array([-0.06,  0.04, -0.14,  0.10]) => 0.10, -0.14

array([ 10.677,   1.845,   9.397, -10.279,  10.369,   9.030]) => 10.677, -10.279

array([[-0.04,  0.10,  0.19,  0.11, -0.02],
       [ 0.13,  0.12,  0.15, -0.05,  0.12],
       [ 0.23,  0.10, -0.12, -0.13, -0.01]]) => 0.23, -0.13

array([ 1.8,  0.0,  0.5, -1.2, -0.2,  1.6,  0.1]) => 1.8, -1.2

array([[ 0.003,  0.107,  0.142, -0.048,  0.102,  0.037],
       [-0.064,  0.073, -0.192,  0.048, -0.004,  0.134]]) => 0.142, -0.192

array([[-0.702, -1.341,  1.052,  1.807, -1.263],
       [-0.433,  0.772, -0.541,  1.843,  1.457],
       [ 1.837,  0.653,  1.909, -0.435, -0.035]]) => 1.909, -1.341
---
array([[  9.1,   3.6,   5.8,  13.8,   5.4,   6.8],
       [ 11.5, -22.0,  39.9, -20.0,  51.6, -16.0],
       [-16.6,  -1.1, -17.4, -22.9,  -7.7, -12.2]]) | -22.9

array([[ -8.7,   3.0,  11.2,  21.7, -11.2,  -7.4],
       [-18.6,   3.0,  34.9,   8.8, -11.2,  48.8],
       [-18.6,   3.0,  23.1,   8.8, -11.2,  37.1]]) | 8.8

array([[ -2.3, -10.4,  11.2,  62.5],
       [  3.8,  11.1,  22.0,  59.2],
       [ -6.8, -29.4,  -3.6,  56.8]]) | -29.4

array([[ 41.9, -53.0, -10.7, -13.9],
       [ 22.9, -47.7, -28.1,  -6.3],
       [ 18.4, -44.6, -22.9,   4.9]]) | -44.6

array([[ 18.2, -13.9,  24.7,  57.4],
       [  9.1, -18.4,  14.0,  44.6],
       [-43.8, -23.0, -22.2,  21.5]]) | -23.0

array([[-36.1,   0.8, -60.4,  48.2],
       [ 25.6,   5.6,  43.8, -20.4],
       [ 35.3,   8.7,  53.0, -26.7]]) | 8.7

array([[-46.8, -35.7, -60.9, -62.3,  44.0,  41.4, -52.0],
       [ 24.6,  43.3,  20.4,  32.1, -11.4, -23.2,  11.6],
       [-38.0, -57.9, -11.5, -34.2, -52.7,  28.5,  12.0]]) | -52.7

array([[-24.5,  25.8,  57.5, -18.5],
       [-38.4,  51.9, -41.5,  -7.0],
       [-38.4, -13.4, -66.2,  27.6]]) | -13.4
---
[-60.9  -0.9 -56.9  39.0  59.3   2.6] -56.9
[-67.6   3.1  28.0  13.8] 28.0
[-22.5 -10.5  26.6  49.1  -1.0 -34.3] 26.6
[ 34.9  56.1 -40.9  28.9 -21.4] -40.9
[ 56.6  51.9  12.3 -58.6  39.9] 12.3
[  5.5 -65.1 -28.9  -3.4] -28.9
[-2.7 20.2 58.8  2.7  0.4 -4.4  0.9] 58.8
---
272	303	500	600
409	554	383	384
547	754	344	240
⇒ 754

6	8	3	2	6
4	4	4	4	4
4	5	4	4	5
⇒ 4

1222	6137	1806	2105	6656
2005	6050	8549	8519	9991
9045	5419	9298	4435	3268
⇒ 9298

2	8	5	5	5	5	4
7	5	3	4	6	4	3
8	2	4	3	5	3	5
⇒ 5

1780	8378	7659	8080	8061
6037	6207	6392	6018	1292
8333	6927	1909	7277	3100
⇒ 1909

6109	6485	9651	2879
7513	9574	6787	7484
7141	8571	7447	6116
⇒ 8571
---
[ 0.006  0.050 -0.122  0.047  0.168] 0.050

[[-128.6  -21.9  -35.9    7.7   14.0 -134.5]
 [ -28.2   35.7  219.6  -71.3  -44.9  113.1]] 113.1

[[ 0.04  0.07  0.04  0.00  0.01  0.09  0.06]
 [ 0.05  0.05  0.08 -0.02  0.14  0.05  0.05]
 [ 0.06  0.07 -0.14  0.03  0.03  0.07  0.03]] 0.09

[  11.9   20.7 -110.2   18.4   35.0  132.9 -146.3] 35.0

[[-0.03  0.17  0.03 -0.09 -0.09  0.09 -0.12]
 [ 0.20 -0.02  0.08  0.00 -0.17  0.06  0.13]] 0.17

[[-0.078 -0.121 -0.081 -0.098 -0.099]
 [-0.082 -0.060  0.123 -0.107 -0.110]] -0.060

[[-0.049  0.123  0.157 -0.085 -0.162]
 [ 0.060  0.174  0.214  0.007 -0.005]] 0.174
